Below is a small trained network, with its code and all its weights. Each question gives an input and a target symbol and asks what happens when units are switched off, that is, made to give their printed mean instead of their output.

import numpy as np


def w(rows, s, z=0):
    codes = np.array(rows[::2]) - 128.0
    scale = np.full(codes.shape[1], s)
    scale[-1] = z or s
    return codes * scale


def norm(h):
    return h / np.sqrt((h * h).mean(-1, keepdims=True) + 1e-5)


def f(y):
    return np.maximum(y, 0)


def softmax(a):
    e = np.exp(a - a.max(-1, keepdims=True))
    return e / e.sum(-1, keepdims=True)


def log_softmax(a):
    a = a - a.max(-1, keepdims=True)
    return a - np.log(np.exp(a).sum(-1, keepdims=True))


def net(x, mask):
    ids = ['βγεζηθμξπστψ'.index(c) for c in x.split()]
    T = len(ids)
    res = E[ids] + P[:T]
    u = 0
    for l in range(2):
        q, k, v = (norm(res) @ M[l].T for M in (Q, K, V))
        z = softmax(np.where(np.tri(T) > 0, q @ k.T / 2**0.5, -1e9)) @ v
        res = res + np.where(mask[u], z, O[l][:, -1]) @ O[l][:, :-1]
        u += 1
        y = f(norm(res) @ A[l][:, :-1].T + A[l][:, -1])
        res = res + np.where(mask[u : u + 16], y, B[l][:, -1]) @ B[l][:, :-1]
        u += 16
    return log_softmax(norm(res)[-1] @ U[:, :-1].T + U[:, -1])


Q, K, V, O, A, B = {}, {}, {}, {}, {}, {}
E = w([
[157,87,111],'β',
[152,84,117],'γ',
[180,171,183],'ε',
[156,88,111],'ζ',
[52,53,155],'η',
[119,229,81],'θ',
[214,113,117],'μ',
[196,110,110],'ξ',
[88,131,193],'π',
[129,254,112],'σ',
[85,66,77],'τ',
[80,133,28],'ψ',
],0.024)
P = w([
[215,79,71],'0',
[81,172,110],'1',
[183,53,99],'2',
[54,179,105],'3',
[179,24,107],'4',
[36,179,95],'5',
[175,16,110],'6',
[35,185,96],'7',
[169,2,117],'8',
[32,186,95],'9',
[177,2,120],'10',
[73,219,76],'11',
],0.0085)
Q[0] = w([
[8,160,131],'0.h0',
[141,129,76],'0.h0',
],0.015)
K[0] = w([
[108,95,252],'0.h0',
[133,177,169],'0.h0',
],0.013)
V[0] = w([
[99,107,192],'0.h0',
[254,198,77],'0.h0',
],0.0074)
O[0] = w([
[175,194,88,132],'0.h0',
[255,166,156,4],'0.h0',
],0.0082,0.0026)
A[0] = w([
[90,77,137,126],'0.n0',
[164,249,240,110],'0.n1',
[185,129,196,113],'0.n2',
[238,115,122,75],'0.n3',
[133,60,197,4],'0.n4',
[62,84,223,92],'0.n5',
[60,200,222,210],'0.n6',
[169,212,113,227],'0.n7',
[164,125,76,163],'0.n8',
[39,157,190,91],'0.n9',
[61,142,168,115],'0.n10',
[143,115,223,131],'0.n11',
[126,213,229,69],'0.n12',
[128,136,129,82],'0.n13',
[151,188,237,82],'0.n14',
[187,113,177,31],'0.n15',
],0.012,0.0034)
B[0] = w([
[111,140,217,246],'0.n0',
[66,28,51,170],'0.n1',
[41,131,145,186],'0.n2',
[86,119,149,254],'0.n3',
[121,194,224,171],'0.n4',
[168,163,119,246],'0.n5',
[254,90,33,203],'0.n6',
[46,159,110,194],'0.n7',
[153,20,113,205],'0.n8',
[113,219,98,222],'0.n9',
[111,188,135,210],'0.n10',
[97,191,123,156],'0.n11',
[188,75,140,148],'0.n12',
[130,131,122,128],'0.n13',
[55,78,76,148],'0.n14',
[139,81,143,177],'0.n15',
],0.0072,0.0052)
Q[1] = w([
[67,34,93],'1.h0',
[65,43,255],'1.h0',
],0.007)
K[1] = w([
[9,176,193],'1.h0',
[29,254,109],'1.h0',
],0.0087)
V[1] = w([
[120,3,19],'1.h0',
[113,40,110],'1.h0',
],0.005)
O[1] = w([
[142,5,119,252],'1.h0',
[156,143,193,216],'1.h0',
],0.015,0.003)
A[1] = w([
[218,202,167,60],'1.n0',
[215,139,137,94],'1.n1',
[93,144,2,158],'1.n2',
[220,86,140,74],'1.n3',
[188,82,165,75],'1.n4',
[204,37,151,95],'1.n5',
[182,138,253,2],'1.n6',
[93,113,140,125],'1.n7',
[181,150,120,69],'1.n8',
[114,69,170,29],'1.n9',
[155,148,140,65],'1.n10',
[242,139,128,87],'1.n11',
[155,124,168,93],'1.n12',
[190,168,156,117],'1.n13',
[66,100,104,164],'1.n14',
[199,139,125,101],'1.n15',
],0.014,0.0062)
B[1] = w([
[90,161,29,131],'1.n0',
[88,116,196,142],'1.n1',
[244,193,206,218],'1.n2',
[83,171,127,185],'1.n3',
[108,160,54,183],'1.n4',
[105,241,127,248],'1.n5',
[96,122,10,137],'1.n6',
[130,166,103,181],'1.n7',
[131,215,167,129],'1.n8',
[108,68,150,183],'1.n9',
[130,104,126,128],'1.n10',
[34,133,217,147],'1.n11',
[69,118,121,138],'1.n12',
[61,94,75,132],'1.n13',
[158,230,110,255],'1.n14',
[170,127,254,137],'1.n15',
],0.0065,0.0084)
U = w([
[155,69,133,71],'β',
[32,93,145,80],'γ',
[130,104,75,255],'ε',
[124,73,122,71],'ζ',
[43,251,99,145],'η',
[129,135,166,96],'θ',
[131,105,117,66],'μ',
[106,72,87,197],'ξ',
[145,203,153,153],'π',
[134,111,113,75],'σ',
[120,116,212,185],'τ',
[146,125,128,212],'ψ',
],0.019,0.0099)

Each question gives the input, a string of symbols that net reads in full, and the target symbol t.
The units are the heads (2 rows each of Q, K, V and O) and the neurons (one row each of A and B). Each row of codes is followed by its name. A weight is (code - 128) times the scale printed after its matrix; where a second scale follows, it is the last column's (O, A, B and U).
mask holds one flag per unit, layer by layer, with each layer's heads first. A switched-off unit (its flag False) gives its mean, the last column of its rows in O or B, instead of its output. The means were averaged over made-up inputs and are rounded, as every weight is.
A unit's drop is (log p(t) with every unit on - log p(t) with that unit switched off) / (log p(t) with every unit on - log p(t) with every unit switched off).
The circuit of an input: a set's keep is (log p(t) with only the set's units on - log p(t) with every unit switched off) / (log p(t) with every unit on - log p(t) with every unit switched off). Starting from the 12 units with the biggest drops (on a tie, the unit counted first), units are removed one at a time, each time the one whose removal leaves the highest keep (on an exact tie, the one counted first), for as long as the keep stays at least 0.8.
units of the circuit, in order: the units of the circuit, biggest drop first
top k neurons: the k neurons with the biggest drops, biggest first
k most important neurons of layer l: the k neurons of layer l with the biggest drops, biggest first
input ζ γ τ ξ τ σ ε ξ, target ε: top 3 neurons	[0.n1 0.n0 0.n8]
input ψ ζ ζ η θ, target π: units of the circuit, in order	[1.n2]
input η τ η ξ β, target τ: units of the circuit, in order	[0.h0 1.n11]
input η σ η π ζ ε, target ε: units of the circuit, in order	[0.n6 0.n1]
input ε η ε η π β, target π: units of the circuit, in order	[1.h0 1.n2]
input η τ ζ, target ξ: top 3 neurons	[1.n2 1.n4 1.n5]
input ξ ξ τ ξ η γ τ ψ η μ ε τ, target ε: 3 most important neurons of layer 1	[1.n5 1.n3 1.n11]
input η η η ζ θ μ π, target η: top 2 neurons	[0.n4 0.n0]
input ε θ τ ψ, target ε: top 2 neurons	[0.n1 0.n0]
input γ ψ η μ ξ, target τ: units of the circuit, in order	[1.n11 1.n1]
input γ τ ξ π τ ξ ζ γ, target π: units of the circuit, in order	[1.h0 1.n2]
input τ γ ξ ξ γ, target τ: units of the circuit, in order	[0.h0 1.n11]
input η ξ ζ π, target π: top 2 neurons	[0.n6 0.n9]
input π τ γ, target ξ: units of the circuit, in order	[1.n2]
input η η ξ ζ ε ζ τ γ ε τ π σ, target π: top 2 neurons	[1.n2 0.n6]
input γ π γ γ γ η ζ, target γ: 3 most important neurons of layer 1	[1.n2 1.n14 1.n5]
input ξ η ζ, target τ: 3 most important neurons of layer 1	[1.n5 1.n14 1.n15]
input ξ π η β η η η π, target π: top 2 neurons	[0.n6 1.n2]
input ζ γ σ ζ ξ ε θ γ, target ε: top 2 neurons	[0.n8 0.n0]
input ξ η γ η, target η: top neuron	[0.n9]
